(in the rows, 128 means zero)
Each row is followed by its group and then its class within the group.
[131 139  77 161 196 115 102 126 127 134 150 102 127 143 186 116] -> S B
[130 121 111 139 198 128  73 128 141 154 129 113 123 140 153 128] -> S B
[ 79 127 128 176 186 129 102 107 122 113 127  65 129 156 169 170] -> S B
[139 110  97 122 204 135  72 141 121 127 155 154 137 147 175 137] -> Q N
[103 143  44 156 163 108  93 138 131 112 151 105 115 140 136 128] -> Q G
[114 103 101 153 193 115  85 108 135 122 126 105 127 144 153 129] -> S U
[ 93 133 102 178 137 123 127 119 126 132 144 102 126 152 176 132] -> Q G
[123 132  97 141 163 139 103 129 130 117 154 124 133 140 140 130] -> Q N
[120 143  61 175 171 134  81 139  89 132 147  96 112 143  97 132] -> Q N
[106 138  78 184 191 116 100 139  71 136 143  94 133 150 139 140] -> Q N
[107 184 113 171 173 152  91 135 136  80 136  97 128 170 146 135] -> Q N
[126 135  84 148 252 128  95 143 129 125 140  93 114 157 173 147] -> S U
[108 139  90 180 132 124 106 129 124 133 126 108 136 147 159  98] -> Q G
[115 150 124 168 176 113  93 134 108 130 140  93 104 152 171 125] -> S U
[ 97 142 102 186 153 112  78 138 121 139 143  94 124 110 102 127] -> Q N
[ 98 137  84 159 104 134  88 133 116 124 147 118 115 138 122 141] -> Q N
[125 137 104 168 161 114  99 132 122 139 152 108 116 154 117 148] -> Q N
[134 135 123 122 178 128 123 139 119 135 127 117 121 139 154 129] -> S B
[ 97 151  76 196 166 128  83 118 126 130 143  97 124 158 178 111] -> Q N
[151 133 104 138 178 119  97 135 134 137 161 128 124 151  97 174] -> Q N
[100 128  88 152 165 122  97 145 107 138 140 113 126 148 136 139] -> Q N
[121 142  93 190 172 114  95 118 146 144 133 101 120 129 163 117] -> Q G
[120 134 105 195 170 133  94 133 156 125 134 111 141 156 171 132] -> Q G
[111 153  85 178 178 133  67 137 136 123 140 128 119 131 153 123] -> Q G
[111 156  92 137 229 128  95 146 131 142 135  98 108 166 160 127] -> S B
[151 126 159 161 181 117  97 113 157 153 132 100 145 143 153 132] -> S U
[135 136  90 120 234 118  75 146  89 156 139 113 125 158 160 131] -> S B
[102  92  78 125 237 140  52 162 131 137 132  83 111 171 192 159] -> S U
[120 138  84 184 187 118  95 151 129 153 161  93 109 182 143 133] -> Q N
[133 135 141 144 165 109  94 130 122 122 128  99 123 122 122 118] -> S B
[120 130 102 202 173 137 102 130 128 129 141 112 121 126 135 169] -> Q G

Each row is followed by its group and then its class within the group.
[133 119 139 142 131 114 131 114  79 119 125 138 136 140 127 123] -> <18> T
[130 121 129 151 122 127 137 129 104 120 119 145 128 129 128 133] -> <18> V
[146 132 126 127 142  99 138 117 107 125 125 155 111 156 127 129] -> <29> Y
[129 117 123 154 116 140 125 125 101 114 127 129 157 104 127 130] -> <20> A
[142 123 124 150 134 122 134 122 120 125 122 148 136 132 127 130] -> <28> M
[124 126 136 115 134 101 130 117  95 128 130 135 120 144 125 128] -> <18> V
[134 127 135 117 132 103 127 121 114 127 125 145 123 135 126 127] -> <29> X
[122 131 138 154 142 106 141 117 110 123 120 149 132 136 127 127] -> <28> M
[139 124 130 102 125 120 131 141 145 134 125 145  96 139 127 140] -> <28> F
[105 122 125 116 120 111 127 124  94 121 135 127 142 120 125 133] -> <20> A
[122 126 141 136 137 105 137 117  87 123 123 141 121 144 125 128] -> <18> V
[112 130 133  89 139  96 137 133 133 139 137 143  93 152 123 139] -> <28> F
[145 130 128 132 120 122 134 136 137 125 116 146 103 126 131 133] -> <29> Y
[130 122 121 129 118 122 129 127 110 122 133 133 127 125 128 131] -> <20> W
[122 123 117 192 122 131 138 117 103 114 125 137 166 111 130 127] -> <20> W
[113 125 119 159 136 122 133 113  94 115 132 132 162 119 127 127] -> <20> W
[169 123 122 121 133 130 126 128 118 120 123 142 117 139 128 131] -> <29> Y
[109 125 123 151 118 123 139 134 117 116 121 134 126 114 128 141] -> <20> A
[118 118 103 111 129 115 130 130  97 118 145 134 132 130 125 143] -> <20> A
[133 130 126  97 133 115 132 134 126 137 135 139 100 150 126 151] -> <18> V
[129 121 126 149 126 124 141 130 107 125 124 146 120 137 127 138] -> <18> V
[125 125 133 142 134 112 131 114  92 121 125 134 139 132 124 124] -> <18> V
[167 115 132 107 123 152 109 133 104 121 123 116 133 123 129 120] -> <18> T
[120 129 125 157 123 126 128 117 115 121 126 127 154 110 130 122] -> <20> W
[114 133 116 137 126 115 144 137 141 125 127 144 102 136 131 142] -> <20> W
[138 125 140  91 122 127 117 138 143 135 122 131 109 123 124 127] -> <28> F
[131 134 148 162 143 104 140 113  95 121 111 151 124 143 128 121] -> <29> Y
[131 131 149 134 128 101 131 119 113 127 114 144 116 134 127 122] -> <29> X
[125 120 115 138 131 126 140 128 100 118 134 139 131 135 128 140] -> <18> V
[129 123 130 143 125 115 144 131 117 129 121 149 103 148 128 140] -> <18> T
[123 129 124  99 117 118 123 138 131 131 130 128 110 123 128 136] -> <20> A
[132 115 130 133 130 122 124 116  78 117 133 128 154 126 124 124] -> <18> V
[107 126 135 116 135  79 131 107  64 117 131 139 127 141 125 128] -> <20> A
[128 129 134 136 131 115 141 131 135 132 120 149 114 135 126 133] -> <28> F
[109 128 147 145 124 108 137 121 112 125 116 139 115 130 126 127] -> <18> V
[143 120 116 148 133 127 135 124 107 118 128 144 140 127 126 132] -> <29> X
[121 132 133  92 141  93 133 124 129 138 133 146 104 154 124 137] -> <28> F
[115 124 122 119 124 114 133 122 106 126 134 128 137 125 125 131] -> <20> A
